Here is a tiny trained network, its code and every weight. The questions are about switching its units off for an input and a class, where a switched-off unit gives its printed mean instead of its output.

import numpy as np


def w(rows, s, z=0):
    codes = np.array(rows[::2]) - 128.0
    scale = np.full(codes.shape[1], s)
    scale[-1] = z or s
    return codes * scale


def f(y):
    return np.maximum(y, 0)


def log_softmax(a):
    a = a - a.max(-1, keepdims=True)
    return a - np.log(np.exp(a).sum(-1, keepdims=True))


def net(x, mask):
    res = np.array(x, float).reshape(1, 4) / 4 @ E
    y = f(res @ A[0][:, :-1].T + A[0][:, -1])
    res = res + np.where(mask, y, B[0][:, -1]) @ B[0][:, :-1]
    return log_softmax(res[-1] @ U[:, :-1].T + U[:, -1])


A, B = {}, {}
E = w([
[130,183,65,92,129,66,221,129,128,194,34,2],'x0',
[63,18,64,60,171,139,50,157,184,156,213,105],'x1',
[121,53,228,95,87,153,190,184,101,133,197,46],'x2',
[213,90,104,104,225,159,198,159,228,99,102,139],'x3',
],0.0093)
A[0] = w([
[158,125,64,127,134,128,178,167,146,127,111,51,87],'neuron 1',
[175,134,122,62,151,109,198,136,160,178,115,48,83],'neuron 2',
[100,78,119,133,135,150,61,105,148,141,150,158,213],'neuron 3',
[184,133,248,180,88,142,185,119,165,54,106,138,64],'neuron 4',
[199,128,162,134,155,199,177,147,126,67,133,140,204],'neuron 5',
[153,163,108,181,125,106,104,58,126,116,91,170,73],'neuron 6',
[131,83,85,92,130,142,114,141,174,150,127,100,178],'neuron 7',
[145,141,164,178,99,171,60,120,80,59,177,154,29],'neuron 8',
[98,154,107,63,152,129,163,118,137,212,106,46,118],'neuron 9',
[95,91,193,122,107,149,122,142,58,170,166,75,252],'neuron 10',
],0.012,0.004)
B[0] = w([
[222,114,16,118,110,133,138,152,100,168,125,96,213],'neuron 1',
[187,57,26,206,119,95,120,169,58,150,76,169,240],'neuron 2',
[129,51,108,117,158,153,136,69,194,155,208,138,226],'neuron 3',
[59,132,171,61,150,123,91,53,151,85,254,124,248],'neuron 4',
[174,108,59,124,174,214,78,110,196,164,150,196,243],'neuron 5',
[128,149,158,171,85,177,154,77,49,113,116,190,219],'neuron 6',
[61,108,121,122,97,103,121,143,90,129,186,40,199],'neuron 7',
[189,127,28,130,142,25,157,146,141,149,113,70,229],'neuron 8',
[159,99,49,107,85,82,131,162,159,124,193,123,228],'neuron 9',
[71,164,184,106,80,90,135,207,133,48,137,75,243],'neuron 10',
],0.0096,0.014)
U = w([
[153,177,181,114,86,104,150,49,97,115,161,162,8],'0',
[2,129,236,47,87,116,120,145,140,63,192,43,179],'1',
[173,109,116,158,46,55,144,169,61,111,140,84,163],'2',
[130,141,147,191,127,181,130,31,79,125,119,201,182],'3',
[211,109,129,144,161,131,161,193,121,153,32,169,2],'4',
[133,75,118,72,181,141,92,132,217,116,213,166,223],'5',
[105,128,204,155,153,164,115,159,143,181,124,98,59],'6',
],0.0087,0.0057)

Each question gives the input, the list of numbers given to net, and the class t.
The units are the neurons (one row each of A and B). Each row of codes is followed by its name. A weight is (code - 128) times the scale printed after its matrix; where a second scale follows, it is the last column's (A, B and U).
mask holds one flag per neuron, in row order. A switched-off neuron (its flag False) gives its mean, the last column of its row in B, instead of its output. The means were averaged over made-up inputs and are rounded, as every weight is.
A unit's drop is (log p(t) with every unit on - log p(t) with that unit switched off) / (log p(t) with every unit on - log p(t) with every unit switched off).
The circuit of an input: a set's keep is (log p(t) with only the set's units on - log p(t) with every unit switched off) / (log p(t) with every unit on - log p(t) with every unit switched off). Starting from all 10 units, units are removed one at a time, each time the one whose removal leaves the highest keep (on an exact tie, the one counted first), for as long as the keep stays at least 0.8.
units of the circuit, in order: the units of the circuit, biggest drop first
k most important neurons: the k neurons with the biggest drops, biggest first
drop of u: that unit's drop, to one decimal
input [4,5,-2,-2], class 2: units of the circuit, in order	(neuron 5)
input [-4,-1,-1,-3], class 2: 3 most important neurons	(neuron 5; neuron 8; neuron 4)
input [-2,-7,-3,4], class 3: 3 most important neurons	(neuron 6; neuron 9; neuron 3)
input [-8,-8,-2,-6], class 0: 2 most important neurons	(neuron 4; neuron 8)
input [-1,-7,2,-2], class 1: 2 most important neurons	(neuron 4; neuron 2)
input [2,6,3,8], class 2: 2 most important neurons	(neuron 2; neuron 7)
input [7,-6,-3,5], class 4: 3 most important neurons	(neuron 10; neuron 7; neuron 2)
input [6,-6,-8,0], class 3: 3 most important neurons	(neuron 6; neuron 8; neuron 10)
input [2,7,1,1], class 2: 2 most important neurons	(neuron 5; neuron 4)
input [-1,8,3,3], class 1: units of the circuit, in order	(neuron 7; neuron 5)
input [0,-7,0,4], class 5: 3 most important neurons	(neuron 4; neuron 5; neuron 2)
input [3,-6,7,-3], class 1: drop of neuron 9	0.0
input [3,-4,5,6], class 5: drop of neuron 5	2.5
input [5,-3,-8,-4], class 3: units of the circuit, in order	(neuron 6)
input [-2,-5,-5,-4], class 3: drop of neuron 6	0.4
input [-8,-1,-6,-5], class 3: drop of neuron 8	-0.1
